Here is a tiny trained network, its code and every weight. The questions are about switching its units off for an input and a class, where a switched-off unit gives its printed mean instead of its output.

import numpy as np


def w(rows, s, z=0):
    codes = np.array(rows[::2]) - 128.0
    scale = np.full(codes.shape[1], s)
    scale[-1] = z or s
    return codes * scale


def norm(h):
    return h / np.sqrt((h * h).mean(-1, keepdims=True) + 1e-5)


def f(y):
    return np.maximum(y, 0)


def log_softmax(a):
    a = a - a.max(-1, keepdims=True)
    return a - np.log(np.exp(a).sum(-1, keepdims=True))


def net(x, mask):
    res = np.array(x, float).reshape(1, 3) / 4 @ E
    u = 0
    for l in range(2):
        y = f(norm(res) @ A[l][:, :-1].T + A[l][:, -1])
        res = res + np.where(mask[u : u + 12], y, B[l][:, -1]) @ B[l][:, :-1]
        u += 12
    return log_softmax(norm(res)[-1] @ U[:, :-1].T + U[:, -1])


A, B = {}, {}
E = w([
[184,165,118,146,61,199,140],'x0',
[80,143,136,123,43,115,203],'x1',
[149,255,154,243,138,132,132],'x2',
],0.008)
A[0] = w([
[62,61,126,113,246,23,141,95],'L0N1',
[111,153,91,161,84,157,131,15],'L0N2',
[149,195,133,193,207,104,116,122],'L0N3',
[172,52,134,111,113,164,126,136],'L0N4',
[243,205,120,186,156,208,103,5],'L0N5',
[180,228,128,146,87,213,124,203],'L0N6',
[148,193,151,126,80,173,160,12],'L0N7',
[117,251,143,158,176,99,129,140],'L0N8',
[255,188,117,148,202,222,79,85],'L0N9',
[218,179,153,130,152,169,115,58],'L0N10',
[191,75,141,155,215,167,98,66],'L0N11',
[100,21,126,87,233,91,111,115],'L0N12',
],0.0096,0.0021)
B[0] = w([
[145,110,145,148,150,51,125,251],'L0N1',
[152,112,121,141,129,141,142,163],'L0N2',
[95,175,122,108,187,161,121,220],'L0N3',
[93,157,124,109,172,163,149,186],'L0N4',
[111,82,97,120,117,210,65,245],'L0N5',
[164,125,134,156,93,150,102,254],'L0N6',
[163,103,112,160,132,150,136,191],'L0N7',
[34,125,115,128,129,111,130,230],'L0N8',
[116,126,117,139,99,134,3,242],'L0N9',
[121,144,125,123,91,129,64,192],'L0N10',
[184,100,117,105,114,101,135,191],'L0N11',
[167,86,177,113,125,93,141,251],'L0N12',
],0.025,0.0089)
A[1] = w([
[211,121,106,110,47,116,93,121],'L1N1',
[81,104,128,162,83,124,208,139],'L1N2',
[178,142,188,147,117,61,163,111],'L1N3',
[137,55,162,162,135,9,95,86],'L1N4',
[81,199,154,78,202,117,105,168],'L1N5',
[150,222,110,178,58,112,90,6],'L1N6',
[102,75,146,123,122,73,76,46],'L1N7',
[171,56,122,21,78,214,158,107],'L1N8',
[204,138,130,109,102,60,43,155],'L1N9',
[66,124,135,82,114,83,65,111],'L1N10',
[184,146,92,123,157,81,78,152],'L1N11',
[248,120,158,182,56,135,170,4],'L1N12',
],0.012,0.0021)
B[1] = w([
[148,151,138,167,174,108,203,181],'L1N1',
[103,131,120,66,147,204,63,153],'L1N2',
[138,147,128,99,128,161,77,193],'L1N3',
[157,67,140,65,145,134,74,247],'L1N4',
[116,148,93,74,51,68,199,159],'L1N5',
[89,169,121,92,143,129,51,163],'L1N6',
[190,101,154,116,130,174,172,197],'L1N7',
[45,179,132,158,158,14,179,189],'L1N8',
[146,83,158,87,157,117,131,213],'L1N9',
[185,117,183,139,115,174,242,187],'L1N10',
[108,62,181,83,112,187,182,174],'L1N11',
[250,170,96,175,92,128,145,166],'L1N12',
],0.015,0.012)
U = w([
[169,60,199,73,167,90,101,163],'0',
[31,171,138,114,154,79,168,158],'1',
[178,171,125,197,116,115,151,3],'2',
[92,137,121,145,108,210,5,203],'3',
],0.015,0.003)

Each question gives the input, the list of numbers given to net, and the class t.
The units are the neurons (one row each of A and B). Each row of codes is followed by its name. A weight is (code - 128) times the scale printed after its matrix; where a second scale follows, it is the last column's (A, B and U).
mask holds one flag per neuron, layer by layer. A switched-off neuron (its flag False) gives its mean, the last column of its row in B, instead of its output. The means were averaged over made-up inputs and are rounded, as every weight is.
A unit's drop is (log p(t) with every unit on - log p(t) with that unit switched off) / (log p(t) with every unit on - log p(t) with every unit switched off).
The circuit of an input: a set's keep is (log p(t) with only the set's units on - log p(t) with every unit switched off) / (log p(t) with every unit on - log p(t) with every unit switched off). Starting from the 12 units with the biggest drops (on a tie, the unit counted first), units are removed one at a time, each time the one whose removal leaves the highest keep (on an exact tie, the one counted first), for as long as the keep stays at least 0.8.
units of the circuit, in order: the units of the circuit, biggest drop first
most important unit: the unit with the biggest drop
k most important neurons: the k neurons with the biggest drops, biggest first
top k neurons in layer l: the k neurons of layer l with the biggest drops, biggest first
drop when u is switched off: that unit's drop, to one decimal
input [1,-5,0], class 3: most important unit => L0N9
input [3,7,-3], class 1: top 3 neurons in layer 0 => (L0N1 L0N6 L0N12)
input [-7,0,4], class 1: units of the circuit, in order => (L0N3 L0N8 L1N5)
input [-5,-3,5], class 1: 3 most important neurons => (L0N3 L0N8 L1N5)
input [0,7,3], class 3: top 4 neurons in layer 1 => (L1N2 L1N6 L1N10 L1N8)
input [3,8,-2], class 2: 2 most important neurons => (L0N8 L1N12)
input [8,7,-6], class 1: 2 most important neurons => (L1N8 L0N1)
input [4,6,3], class 2: 2 most important neurons => (L0N9 L1N12)
input [5,-2,-7], class 1: top 2 neurons in layer 0 => (L0N1 L0N4)
input [1,8,2], class 2: 2 most important neurons => (L1N12 L0N3)
input [-8,0,5], class 1: drop when L0N3 is switched off => 0.3
input [-7,-2,6], class 1: drop when L0N3 is switched off => 0.4
input [6,8,-3], class 2: drop when L1N12 is switched off => 0.2
input [7,6,-4], class 2: drop when L0N8 is switched off => 0.4
input [3,0,-5], class 1: most important neuron => (L0N1)
input [1,7,0], class 2: top 2 neurons in layer 0 => (L0N8 L0N1)
